Below is a small trained network, with its code and all its weights. Each question gives an input and a target symbol and asks what happens when units are switched off, that is, made to give their printed mean instead of their output.

import numpy as np


def w(rows, s, z=0):
    codes = np.array(rows[::2]) - 128.0
    scale = np.full(codes.shape[1], s)
    scale[-1] = z or s
    return codes * scale


def norm(h):
    return h / np.sqrt((h * h).mean(-1, keepdims=True) + 1e-5)


def f(y):
    return np.maximum(y, 0)


def softmax(a):
    e = np.exp(a - a.max(-1, keepdims=True))
    return e / e.sum(-1, keepdims=True)


def log_softmax(a):
    a = a - a.max(-1, keepdims=True)
    return a - np.log(np.exp(a).sum(-1, keepdims=True))


def net(x, mask):
    ids = ['ΔΠΣΦΨΩβεηλμξτ'.index(c) for c in x.split()]
    T = len(ids)
    res = E[ids] + P[:T]
    u = 0
    for l in range(2):
        r = norm(res)
        for j in range(2):
            rows = slice(4 * j, 4 * j + 4)
            q, k, v = (r @ M[l][rows].T for M in (Q, K, V))
            z = softmax(np.where(np.tri(T) > 0, q @ k.T / 4**0.5, -1e9)) @ v
            o = O[l][rows]
            res = res + np.where(mask[u + j], z, o[:, -1]) @ o[:, :-1]
        u += 2
        y = f(norm(res) @ A[l][:, :-1].T + A[l][:, -1])
        res = res + np.where(mask[u : u + 8], y, B[l][:, -1]) @ B[l][:, :-1]
        u += 8
    return log_softmax(norm(res)[-1] @ U[:, :-1].T + U[:, -1])


Q, K, V, O, A, B = {}, {}, {}, {}, {}, {}
E = w([
[126,120,132,139,96,101,152],'Δ',
[120,167,147,88,146,170,151],'Π',
[101,88,185,117,122,145,101],'Σ',
[136,101,108,108,96,133,179],'Φ',
[91,126,113,60,141,169,89],'Ψ',
[96,157,142,48,157,178,79],'Ω',
[138,122,101,102,128,141,158],'β',
[153,114,129,87,170,151,107],'ε',
[98,88,151,134,93,150,137],'η',
[79,158,144,140,92,86,121],'λ',
[159,89,107,85,115,124,156],'μ',
[68,128,45,58,198,3,127],'ξ',
[185,194,197,115,124,87,99],'τ',
],0.013)
P = w([
[139,176,147,195,168,163,88],'0',
[55,69,220,45,125,116,237],'1',
[95,72,213,33,124,105,224],'2',
[131,50,173,6,112,59,160],'3',
[166,61,140,3,69,59,166],'4',
[168,59,142,36,47,56,128],'5',
[167,69,138,64,29,69,118],'6',
[202,93,123,75,34,103,133],'7',
[205,108,118,62,31,102,99],'8',
[190,129,104,56,15,91,97],'9',
],0.0067)
Q[0] = w([
[148,125,113,144,81,70,44],'0.h1',
[163,157,128,188,125,177,87],'0.h1',
[192,65,191,49,88,76,98],'0.h1',
[112,170,105,234,167,167,172],'0.h1',
[73,77,93,171,210,83,105],'0.h2',
[105,169,91,254,185,214,130],'0.h2',
[189,89,112,30,78,86,84],'0.h2',
[139,230,77,181,140,130,76],'0.h2',
],0.0069)
K[0] = w([
[115,212,107,200,123,111,140],'0.h1',
[154,125,210,137,150,122,179],'0.h1',
[123,219,110,161,88,186,104],'0.h1',
[104,70,137,86,208,63,172],'0.h1',
[125,102,195,56,113,114,199],'0.h2',
[1,96,107,103,183,91,203],'0.h2',
[164,139,141,158,52,161,88],'0.h2',
[86,85,145,118,179,174,160],'0.h2',
],0.0083)
V[0] = w([
[200,134,83,1,142,160,113],'0.h1',
[141,125,136,145,47,114,233],'0.h1',
[97,89,116,143,111,210,106],'0.h1',
[114,21,89,71,84,44,58],'0.h1',
[82,158,176,12,43,166,183],'0.h2',
[167,135,225,75,140,88,144],'0.h2',
[37,53,100,114,97,160,102],'0.h2',
[216,126,201,115,110,37,163],'0.h2',
],0.0055)
O[0] = w([
[107,134,99,162,83,39,66,142],'0.h1',
[176,86,106,157,82,119,194,69],'0.h1',
[71,100,121,152,107,145,139,210],'0.h1',
[191,105,190,146,190,70,78,79],'0.h1',
[226,192,81,138,24,157,96,255],'0.h2',
[159,254,161,144,100,166,118,233],'0.h2',
[193,17,133,153,117,103,107,173],'0.h2',
[166,251,112,127,157,157,186,166],'0.h2',
],0.0066,0.0032)
A[0] = w([
[96,142,183,200,25,70,197,68],'0.n1',
[124,132,214,250,128,165,71,18],'0.n2',
[244,85,83,23,177,100,78,231],'0.n3',
[127,153,115,86,181,233,62,95],'0.n4',
[169,100,224,123,41,200,3,105],'0.n5',
[224,156,39,166,115,99,112,3],'0.n6',
[207,168,200,141,31,151,142,166],'0.n7',
[120,171,70,204,176,146,53,12],'0.n8',
],0.0053,0.0027)
B[0] = w([
[172,92,129,1,171,191,93,161],'0.n1',
[115,151,101,60,194,96,143,135],'0.n2',
[82,142,119,100,22,91,154,253],'0.n3',
[150,71,199,124,94,58,169,158],'0.n4',
[187,118,71,117,108,72,200,252],'0.n5',
[127,77,161,173,112,105,167,161],'0.n6',
[142,71,51,55,61,94,125,251],'0.n7',
[164,136,224,209,135,82,160,130],'0.n8',
],0.0067,0.0056)
Q[1] = w([
[46,116,131,53,92,82,192],'1.h1',
[181,111,136,196,153,157,14],'1.h1',
[59,112,181,174,187,161,104],'1.h1',
[156,135,121,54,52,45,168],'1.h1',
[183,176,2,179,204,120,60],'1.h2',
[161,141,173,148,213,187,60],'1.h2',
[216,182,120,67,63,59,191],'1.h2',
[128,107,122,254,224,207,75],'1.h2',
],0.011)
K[1] = w([
[102,143,78,83,215,79,152],'1.h1',
[133,157,194,132,40,161,105],'1.h1',
[104,109,233,114,128,202,117],'1.h1',
[111,164,31,128,164,27,101],'1.h1',
[209,65,219,85,54,120,174],'1.h2',
[144,73,105,36,42,108,175],'1.h2',
[139,73,150,255,168,217,33],'1.h2',
[121,124,156,6,8,80,192],'1.h2',
],0.0093)
V[1] = w([
[94,124,168,82,63,224,135],'1.h1',
[117,71,154,119,103,230,86],'1.h1',
[208,135,195,106,40,87,100],'1.h1',
[167,119,107,140,73,100,182],'1.h1',
[72,83,194,232,200,188,124],'1.h2',
[232,12,138,189,119,120,167],'1.h2',
[151,150,63,104,127,122,230],'1.h2',
[52,121,49,254,117,149,87],'1.h2',
],0.009)
O[1] = w([
[162,180,114,254,96,164,152,96],'1.h1',
[131,193,104,212,20,105,77,2],'1.h1',
[31,102,178,229,177,88,143,131],'1.h1',
[74,122,191,138,152,208,103,165],'1.h1',
[231,98,213,174,183,190,8,201],'1.h2',
[67,164,227,74,43,193,60,108],'1.h2',
[150,94,135,61,94,144,200,102],'1.h2',
[155,96,14,88,171,211,23,71],'1.h2',
],0.0082,0.0058)
A[1] = w([
[145,135,126,87,122,237,241,8],'1.n1',
[28,64,112,121,216,83,217,184],'1.n2',
[148,232,133,30,205,159,171,65],'1.n3',
[51,115,77,149,74,123,49,2],'1.n4',
[140,76,82,27,182,94,70,157],'1.n5',
[89,88,87,2,182,64,112,86],'1.n6',
[54,1,211,49,217,107,149,104],'1.n7',
[50,168,87,139,90,86,46,41],'1.n8',
],0.0074,0.0046)
B[1] = w([
[119,207,205,21,179,70,30,157],'1.n1',
[19,81,127,144,187,209,82,223],'1.n2',
[213,207,196,60,195,181,76,165],'1.n3',
[118,214,182,26,138,83,108,137],'1.n4',
[132,104,223,94,75,77,135,254],'1.n5',
[180,83,224,146,89,181,153,250],'1.n6',
[137,2,121,138,131,202,164,239],'1.n7',
[107,153,82,63,128,85,47,137],'1.n8',
],0.0087,0.0076)
U = w([
[169,236,177,48,204,161,108,64],'Δ',
[140,124,44,159,112,145,202,214],'Π',
[92,131,255,192,97,59,176,73],'Σ',
[60,157,96,49,4,130,179,72],'Φ',
[76,132,122,73,91,28,19,100],'Ψ',
[23,102,76,183,149,55,136,205],'Ω',
[195,79,39,114,77,159,100,150],'β',
[176,99,114,156,181,52,54,169],'ε',
[102,129,129,166,106,242,7,123],'η',
[232,104,113,198,147,171,208,62],'λ',
[32,10,151,80,226,213,126,101],'μ',
[161,96,121,63,119,13,152,2],'ξ',
[89,186,118,105,194,107,204,167],'τ',
],0.0081,0.0037)

Each question gives the input, a string of symbols that net reads in full, and the target symbol t.
The units are the heads (4 rows each of Q, K, V and O) and the neurons (one row each of A and B). Each row of codes is followed by its name. A weight is (code - 128) times the scale printed after its matrix; where a second scale follows, it is the last column's (O, A, B and U).
mask holds one flag per unit, layer by layer, with each layer's heads first. A switched-off unit (its flag False) gives its mean, the last column of its rows in O or B, instead of its output. The means were averaged over made-up inputs and are rounded, as every weight is.
A unit's drop is (log p(t) with every unit on - log p(t) with that unit switched off) / (log p(t) with every unit on - log p(t) with every unit switched off).
The circuit of an input: a set's keep is (log p(t) with only the set's units on - log p(t) with every unit switched off) / (log p(t) with every unit on - log p(t) with every unit switched off). Starting from the 12 units with the biggest drops (on a tie, the unit counted first), units are removed one at a time, each time the one whose removal leaves the highest keep (on an exact tie, the one counted first), for as long as the keep stays at least 0.8.
circuit, biggest first: the units of the circuit, biggest drop first
most important unit: the unit with the biggest drop
k most important neurons: the k neurons with the biggest drops, biggest first
top k neurons in layer l: the k neurons of layer l with the biggest drops, biggest first
input Φ Σ ξ Ω ξ Ω μ η, target Φ: circuit, biggest first => [1.h2]
input Σ η ξ η Ψ ε τ, target Δ: circuit, biggest first => [0.h2; 1.n3]
input μ Φ μ λ, target μ: circuit, biggest first => [0.h2; 1.n2]
input Σ ξ Σ Σ Φ Σ ξ μ η ξ, target μ: 3 most important neurons => [1.n7; 0.n7; 0.n2]
input λ Ψ Σ, target λ: 2 most important neurons => [0.n5; 0.n7]
input λ Σ ε, target λ: 2 most important neurons => [0.n5; 0.n7]
input Σ Ω Σ Σ Σ Φ Σ η, target Σ: 2 most important neurons => [0.n2; 0.n5]
input ξ τ η τ β Φ Σ λ Ω, target ξ: circuit, biggest first => [0.h1; 1.h2; 0.n5]
input Σ ξ Δ τ Δ Ψ, target Δ: circuit, biggest first => [0.h2; 1.n3]
input β Ω Ω Ψ ξ Φ Σ β ξ Σ, target β: top 4 neurons in layer 0 => [0.n5; 0.n7; 0.n3; 0.n4]
input β Σ ξ Ω τ η Σ ξ, target Δ: top 2 neurons in layer 1 => [1.n3; 1.n7]
input Σ Δ β Σ Σ ε, target Σ: circuit, biggest first => [1.h2; 0.h2; 1.h1; 0.n2]
input Σ β Δ Σ μ, target Σ: top 2 neurons in layer 0 => [0.n2; 0.n7]
input Σ Σ Φ Σ Δ, target Σ: most important unit => 0.h1
input μ Σ ξ ε Φ Π ξ Ω Σ ξ, target μ: top 2 neurons in layer 1 => [1.n2; 1.n7]
input Ω ξ ξ η ξ Σ η τ Σ Σ, target Δ: top 2 neurons in layer 0 => [0.n7; 0.n3]
input ξ Ω ξ Σ Σ Δ Σ, target ξ: 2 most important neurons => [0.n5; 0.n3]
input ξ η η Σ Σ τ β Σ τ λ, target Δ: top 2 neurons in layer 1 => [1.n3; 1.n7]
input Σ τ λ λ Σ τ, target Σ: top 2 neurons in layer 0 => [0.n2; 0.n5]
input Σ η τ λ Φ Σ ξ Φ, target μ: circuit, biggest first => [1.h1]
input Σ μ Φ ξ λ μ τ Ω, target Δ: top 3 neurons in layer 1 => [1.n3; 1.n5; 1.n6]
input Σ η Φ λ Ψ β Δ, target Σ: top 2 neurons in layer 0 => [0.n2; 0.n5]
input Ω η η ε Σ μ Σ ξ Δ, target μ: top 2 neurons in layer 0 => [0.n1; 0.n7]
input Σ η λ Ω, target Σ: 2 most important neurons => [0.n4; 0.n2]
input Δ Ψ Ω Ω Ω, target Δ: top 2 neurons in layer 0 => [0.n7; 0.n5]
input Σ Ω Π η Σ Π ε, target Σ: top 2 neurons in layer 0 => [0.n2; 0.n3]
input Δ Σ Σ, target Δ: most important neuron => [1.n1]
input μ Π μ Ω β, target μ: top 2 neurons in layer 1 => [1.n2; 1.n7]
